[[  0 -40  76  40 -61]
 [ 50  -7 -14 -48 -50]
 [-64  47   7 -49  51]
 [-24  32 -19  38 -18]
 [  5  56  53 -30 -36]
 [ 20  59  37 -56 -31]
 [ 52  68 -62 -55 -40]
 [-47 -39 -52  44  58]
 [-67  31  27  75 -54]
 [ 54  -8 -58  57 -47]
 [ 59  47   0 -54 -30]]
->
[[ 40 -61   0 -40  76]
 [-48 -50  50  -7 -14]
 [-49  51 -64  47   7]
 [ 38 -18 -24  32 -19]
 [-30 -36   5  56  53]
 [-56 -31  20  59  37]
 [-55 -40  52  68 -62]
 [ 44  58 -47 -39 -52]
 [ 75 -54 -67  31  27]
 [ 57 -47  54  -8 -58]
 [-54 -30  59  47   0]]

[[ 13   9  15  -9]
 [ 22 -81  31  -5]
 [ 13 -28  14  -3]
 [ 28  26  42 -74]
 [ 12 -28  12  -3]]
->
[[ 15  -9  13   9]
 [ 31  -5  22 -81]
 [ 14  -3  13 -28]
 [ 42 -74  28  26]
 [ 12  -3  12 -28]]

[[-44  39  20 -27  90 -60  -9  80  18]
 [  8 -55  -3  44 -42 -18 -32 -44 -31]
 [-23 -33  -2  28 -50 -20 -29 -32 -45]
 [-59  38 -17 -23  49 -49 -16  50  16]
 [-50  32  33 -49  80 -35  -6  77 -15]
 [-46  39   9 -25  83 -58 -12  74  21]
 [  0  24 -10 -70  28  30  -8  25 -39]
 [ 77  25  36  -4 -28  51  39  -1 -21]]
->
[[ 80  18 -44  39  20 -27  90 -60  -9]
 [-44 -31   8 -55  -3  44 -42 -18 -32]
 [-32 -45 -23 -33  -2  28 -50 -20 -29]
 [ 50  16 -59  38 -17 -23  49 -49 -16]
 [ 77 -15 -50  32  33 -49  80 -35  -6]
 [ 74  21 -46  39   9 -25  83 -58 -12]
 [ 25 -39   0  24 -10 -70  28  30  -8]
 [ -1 -21  77  25  36  -4 -28  51  39]]

[[-30  17  15  11 -12  84  -1  -1  -9]
 [-10   5 -25  42 -12 -13 -34 -19  -9]
 [-91   8   9  11 -12 -13 -12  -1  -9]
 [-30   8  15   6 -12  45   2 -68  -9]
 [-37   8  15  11 -10 -13  -6  69  -9]
 [-19   8  15  11 -49 -67  -1  -1   6]
 [-30   8  15  11   7   7  -1  11 -77]]
->
[[ -1  -9 -30  17  15  11 -12  84  -1]
 [-19  -9 -10   5 -25  42 -12 -13 -34]
 [ -1  -9 -91   8   9  11 -12 -13 -12]
 [-68  -9 -30   8  15   6 -12  45   2]
 [ 69  -9 -37   8  15  11 -10 -13  -6]
 [ -1   6 -19   8  15  11 -49 -67  -1]
 [ 11 -77 -30   8  15  11   7   7  -1]]

[[-43 -11  38  75  30]
 [-44 -11  38  74  30]
 [ -9 -74  65  -8  -2]
 [-36 -31  37  71  38]
 [ -9 -73  65  -8  -2]
 [-34 -64  -7  46 -48]
 [-11 -62  76  -3  14]
 [-41 -25  21  82  24]
 [-43 -11  38  75  30]
 [-52  27  62  30 -40]]
->
[[ 75  30 -43 -11  38]
 [ 74  30 -44 -11  38]
 [ -8  -2  -9 -74  65]
 [ 71  38 -36 -31  37]
 [ -8  -2  -9 -73  65]
 [ 46 -48 -34 -64  -7]
 [ -3  14 -11 -62  76]
 [ 82  24 -41 -25  21]
 [ 75  30 -43 -11  38]
 [ 30 -40 -52  27  62]]

[[-53  24 -41  62 -32 -26 -25   9  -4  10  18]
 [-39 -32 -49  -8   3 -90   1 -77 -44  45 -36]
 [ 55 -22  83 -60  22   5  -9 -34  -6 -33   3]
 [ 44 -23 -29  36  -6  38 -17   3  10   0  -5]
 [ 32 -53 -41 -72  35   6  46 -27  -9  31 -62]]
->
[[ 10  18 -53  24 -41  62 -32 -26 -25   9  -4]
 [ 45 -36 -39 -32 -49  -8   3 -90   1 -77 -44]
 [-33   3  55 -22  83 -60  22   5  -9 -34  -6]
 [  0  -5  44 -23 -29  36  -6  38 -17   3  10]
 [ 31 -62  32 -53 -41 -72  35   6  46 -27  -9]]

[[ -6  26  48 -40  -3  13  27  60 -70 -35  28]
 [-13 -27 -29  40   9   8  12  14  21  31 -25]
 [ -7   0 -25  -2   3  -2  -5  11  23  50  13]
 [-29   8  -5  12   5  18  22  13 -24  30  -7]
 [-17   3   8   8  -6  17  30  19 -36 -10 -16]
 [-11 -13  23   0   4  16  32  69 -44 -15   5]]
->
[[-35  28  -6  26  48 -40  -3  13  27  60 -70]
 [ 31 -25 -13 -27 -29  40   9   8  12  14  21]
 [ 50  13  -7   0 -25  -2   3  -2  -5  11  23]
 [ 30  -7 -29   8  -5  12   5  18  22  13 -24]
 [-10 -16 -17   3   8   8  -6  17  30  19 -36]
 [-15   5 -11 -13  23   0   4  16  32  69 -44]]

[[ 26 -11   5   3  24 -13 -30  67 -28]
 [-18 -11 -18  18 -24  12 -14 -16 -26]
 [ -2 -30  44  38  -5   8   3 -12  10]
 [ -4  -2  -7  14  -7  27 -36  -4 -19]
 [ 17  22 -50   9  -1  30 -15  36 -12]
 [ 19 -16 -35  12   5 -12 -23  49 -17]]
->
[[ 67 -28  26 -11   5   3  24 -13 -30]
 [-16 -26 -18 -11 -18  18 -24  12 -14]
 [-12  10  -2 -30  44  38  -5   8   3]
 [ -4 -19  -4  -2  -7  14  -7  27 -36]
 [ 36 -12  17  22 -50   9  -1  30 -15]
 [ 49 -17  19 -16 -35  12   5 -12 -23]]
---
[[-69 -35  49  -4]
 [-39 -78  64 -19]
 [ 37  79  13  38]
 [-84  22  14 -60]
 [ -6 -19 -44 -32]]
->
[[-78  64]
 [ 79  13]]

[[ 70  71 -29]
 [ 61  36 -60]
 [ 28 -88  77]
 [-45  51  45]]
->
[[ 36 -60]
 [-88  77]]

[[ 21 -18 -55 -31 -15]
 [-41 -11 -44 -45   4]
 [-84  36  34  -1  12]]
->
[[-11 -44]
 [ 36  34]]

[[ 20  25   7  26]
 [ 92 -24 -26  -7]
 [ 29  19  20  28]
 [ 55  20 -49 -58]
 [-18 -40  27  20]]
->
[[-24 -26]
 [ 19  20]]

[[-53 -77 -18 -24 -23]
 [ 51 -93 -16  64 -13]
 [ 81   5 -12  65  -4]]
->
[[-93 -16]
 [  5 -12]]

[[ 34  70  28]
 [ 44 -48 -17]
 [ 16  21  29]
 [-33 -41   7]]
->
[[-48 -17]
 [ 21  29]]
---
[[-16  -7  10  -8   4 -58  39   0  27  94  -5]
 [-10   7   6 -10 -10 -48  29  -9  22  76 -12]]
->
[[-10 -16]
 [  7  -7]
 [  6  10]
 [-10  -8]
 [-10   4]
 [-48 -58]
 [ 29  39]
 [ -9   0]
 [ 22  27]
 [ 76  94]
 [-12  -5]]

[[-30 -32]
 [-35 -74]
 [  6  30]
 [  1  70]]
->
[[  1   6 -35 -30]
 [ 70  30 -74 -32]]

[[ 4 73 72 76 74 74]
 [ 0  1 32 73 74 73]
 [ 1 -1  0 63 74 74]
 [-1 -1  2 72 74 74]
 [ 0  0 -1 55 74 74]]
->
[[ 0 -1  1  0  4]
 [ 0 -1 -1  1 73]
 [-1  2  0 32 72]
 [55 72 63 73 76]
 [74 74 74 74 74]
 [74 74 74 73 74]]

[[-31  -6  75  15  36   6   3   5]
 [ 16  -9 -28  30  -5   4  -4 -10]
 [  7 -16  12  25  13   5  -6  -7]
 [-13 -17   8  12  11   1  -9  12]
 [ 26  -7 -64   3 -23  -3  -7   3]
 [ 25 -13 -22 -20  -4  -5 -11  12]
 [ 10  10 -80 -35 -37 -10   0  27]
 [ 24  -5  -7 -37  -2  -7  -6  16]
 [  6   9  42 -14  15   1   8   0]
 [ 27   7   8  -7   2   1   6  -8]]
->
[[ 27   6  24  10  25  26 -13   7  16 -31]
 [  7   9  -5  10 -13  -7 -17 -16  -9  -6]
 [  8  42  -7 -80 -22 -64   8  12 -28  75]
 [ -7 -14 -37 -35 -20   3  12  25  30  15]
 [  2  15  -2 -37  -4 -23  11  13  -5  36]
 [  1   1  -7 -10  -5  -3   1   5   4   6]
 [  6   8  -6   0 -11  -7  -9  -6  -4   3]
 [ -8   0  16  27  12   3  12  -7 -10   5]]

[[  8  72  52 -76 -79  78 -84 -30]
 [ -3  22  21  72  -9  59 -73  74]
 [-43 -47 -16 -45   0 -31 -27 -25]
 [ -9 -57  59  68  42   3  18 -13]
 [-26  -7 -40  28 -45  17 -24 -11]
 [-34  14  18  58  69  48  14 -73]
 [ 69 -68  63  65  45  39 -42  42]
 [ 68 -52  -2  11  62 -84 -44 -32]]
->
[[ 68  69 -34 -26  -9 -43  -3   8]
 [-52 -68  14  -7 -57 -47  22  72]
 [ -2  63  18 -40  59 -16  21  52]
 [ 11  65  58  28  68 -45  72 -76]
 [ 62  45  69 -45  42   0  -9 -79]
 [-84  39  48  17   3 -31  59  78]
 [-44 -42  14 -24  18 -27 -73 -84]
 [-32  42 -73 -11 -13 -25  74 -30]]

[[-13 -46   0  10 -91 -22]
 [-27 -18 -10  -1 -13   4]
 [-45 -32 -16 -18 -20 -11]
 [ 35  14   8  15  47  18]
 [-14  -9 -23 -12  39  12]
 [ -8  -5  -1  11  23  -2]
 [-28  15 -21   6  24  -7]
 [ -5 -16 -15 -14  17  35]]
->
[[ -5 -28  -8 -14  35 -45 -27 -13]
 [-16  15  -5  -9  14 -32 -18 -46]
 [-15 -21  -1 -23   8 -16 -10   0]
 [-14   6  11 -12  15 -18  -1  10]
 [ 17  24  23  39  47 -20 -13 -91]
 [ 35  -7  -2  12  18 -11   4 -22]]
